In the rows, 128 means zero.
Each row is followed by its class. Each block has new classes.
[197,134,125,87,117,135,132,148,114,117,109,135,142,111,123,124,174,136,121,118,139,135,120,117,164,117]
N
[138,131,130,127,119,138,120,107,138,129,126,129,139,138,136,127,109,121,141,108,132,132,139,112,125,146]
N
[125,130,129,143,133,113,120,148,124,125,119,133,141,149,140,135,107,114,97,124,124,129,135,121,115,107]
N
[143,131,130,132,128,129,121,128,120,142,98,138,122,105,134,132,132,136,124,127,130,133,132,110,139,114]
P
[136,117,131,136,115,131,122,134,117,138,112,145,140,148,106,141,111,119,148,105,130,130,117,98,123,110]
N
[133,120,144,138,147,122,127,119,132,125,122,89,111,116,124,119,119,126,123,132,125,113,128,136,129,156]
D
[170,134,113,134,126,130,138,145,99,123,102,141,142,115,130,135,141,147,93,126,133,133,127,114,142,109]
N
[132,124,120,119,112,126,137,132,124,123,147,129,132,133,126,130,153,135,128,133,130,133,123,127,135,119]
N
[186,136,122,124,120,130,121,146,108,117,95,134,141,102,125,117,162,134,128,123,140,131,132,101,154,121]
N
[171,133,118,140,123,144,112,134,130,139,116,139,154,136,138,132,102,136,115,101,124,125,147,98,135,139]
N
[159,124,126,130,109,132,143,146,113,110,107,138,145,131,122,135,143,125,115,118,123,131,109,96,135,95]
N
[173,134,111,141,126,138,119,133,119,133,113,129,148,136,130,137,115,138,118,105,137,123,149,106,135,138]
N
[145,118,94,131,115,128,127,138,115,132,89,143,130,125,109,127,113,103,138,119,138,118,120,81,126,103]
D
[145,135,127,119,122,129,137,145,117,131,131,125,140,117,121,123,167,117,127,122,137,134,121,120,146,118]
N
[181,146,112,158,119,137,122,142,124,136,94,133,138,126,132,129,90,148,87,113,128,135,172,104,135,157]
N
[153,146,133,140,101,130,132,139,102,129,118,130,137,118,126,120,151,130,122,120,130,131,114,123,136,126]
N
[175,135,119,128,123,141,129,148,105,126,65,131,160,117,129,127,132,138,131,115,135,132,119,114,147,106]
N
[154,134,122,126,139,126,140,138,122,131,109,131,139,106,135,116,141,162,113,125,138,127,126,127,160,130]
N
[171,132,114,137,136,130,125,127,111,127,97,122,104,86,149,112,119,143,107,130,140,139,153,129,148,152]
N
[137,144,109,146,145,118,121,122,98,121,64,118,118,81,140,128,91,125,113,112,134,117,136,114,123,117]
D
[90,108,120,137,129,112,129,132,124,113,113,125,114,135,138,147,110,119,111,136,122,124,125,138,96,80]
D
[178,140,111,137,129,123,115,132,121,133,85,137,137,106,123,132,119,128,130,98,141,117,141,79,145,137]
D
[124,117,113,148,156,112,129,136,126,131,106,125,119,119,160,127,98,141,95,132,125,128,136,147,115,135]
D
[153,139,121,129,125,123,118,134,115,123,115,123,135,112,123,119,147,133,123,136,137,124,121,123,136,123]
N
[152,123,129,111,108,151,125,122,120,151,131,138,147,143,108,131,150,121,158,116,124,118,125,49,152,134]
N
[117,132,123,128,119,125,130,148,118,115,123,142,134,127,127,132,134,124,123,122,120,130,118,112,125,110]
N
[161,136,114,142,150,101,131,137,114,105,91,120,103,74,157,116,129,166,77,139,137,136,140,139,136,126]
N
[150,131,124,129,126,134,128,136,110,125,107,130,130,118,131,123,133,128,121,126,140,137,123,111,124,110]
N
[156,131,133,134,119,143,122,132,129,135,114,139,141,136,112,131,124,120,130,104,130,128,136,90,143,128]
N
[132,133,118,145,120,114,118,138,119,105,72,136,122,106,123,140,100,109,129,119,125,129,120,72,112,86]
D
[121,145,140,122,132,140,116,99,147,155,162,122,125,131,116,128,113,136,145,117,130,135,158,134,139,176]
N
[136,128,116,143,137,117,117,138,118,113,64,131,118,103,128,144,91,114,128,120,121,111,120,94,118,92]
D
[182,145,121,136,129,140,129,131,108,125,104,137,128,99,132,120,154,132,116,130,128,138,123,113,150,126]
N
[161,139,119,138,130,134,132,120,123,128,61,136,123,88,119,133,109,127,151,111,123,119,129,76,143,122]
D
[151,134,134,117,121,135,120,114,128,145,111,142,140,126,97,128,128,114,175,105,129,115,125,84,131,132]
D
[117,117,129,128,133,134,123,112,127,124,103,114,109,102,135,135,117,124,149,126,137,114,128,126,124,130]
D
[140,127,128,127,119,131,133,128,119,123,136,131,131,125,122,120,167,125,138,116,138,139,127,132,138,125]
N
[123,129,120,135,139,118,139,138,124,117,126,113,110,128,160,123,131,142,86,158,132,139,114,160,119,122]
N
[139,123,129,127,118,131,132,128,99,122,133,134,137,132,125,126,138,129,142,119,127,131,124,115,134,127]
N
[133,131,131,124,118,130,118,121,127,133,134,124,135,121,126,119,121,127,134,131,128,126,132,134,129,137]
D
[154,129,137,124,126,134,134,133,125,126,124,132,132,111,131,108,176,140,132,134,136,134,118,122,149,130]
N
[162,136,115,151,136,116,119,165,118,116,86,139,148,138,148,134,94,135,82,103,127,132,135,100,120,100]
N
[92,123,115,150,138,106,127,141,127,100,62,121,104,62,145,150,78,115,99,134,126,129,122,111,90,75]
D
[168,129,127,151,132,137,114,98,120,132,115,134,148,146,139,130,84,157,87,103,152,128,170,108,124,138]
N

Each row is followed by its class.
[118,121,144,134,138,115,139,134,120,138,124,127,131,91,126,111,132,127,125,132,119,148,140,130,134,129]
Y
[121,148,116,131,136,132,136,129,126,133,85,115,137,135,114,98,125,120,115,114,118,134,118,129,150,125]
K
[136,139,123,129,139,133,148,121,127,135,97,111,126,114,127,122,140,102,115,121,131,113,133,133,158,107]
K
[123,154,132,129,140,134,131,141,117,117,130,140,135,116,124,109,140,127,123,123,115,146,131,139,140,120]
L
[127,137,118,127,133,128,187,119,135,134,118,145,126,94,118,153,133,130,133,122,131,134,136,93,153,112]
K
[129,115,135,134,136,108,142,144,123,139,125,129,139,109,123,104,138,124,121,131,120,155,134,154,129,143]
Y
[136,113,140,124,134,107,117,130,118,131,117,125,129,90,125,113,128,132,138,134,106,174,129,140,116,134]
Y
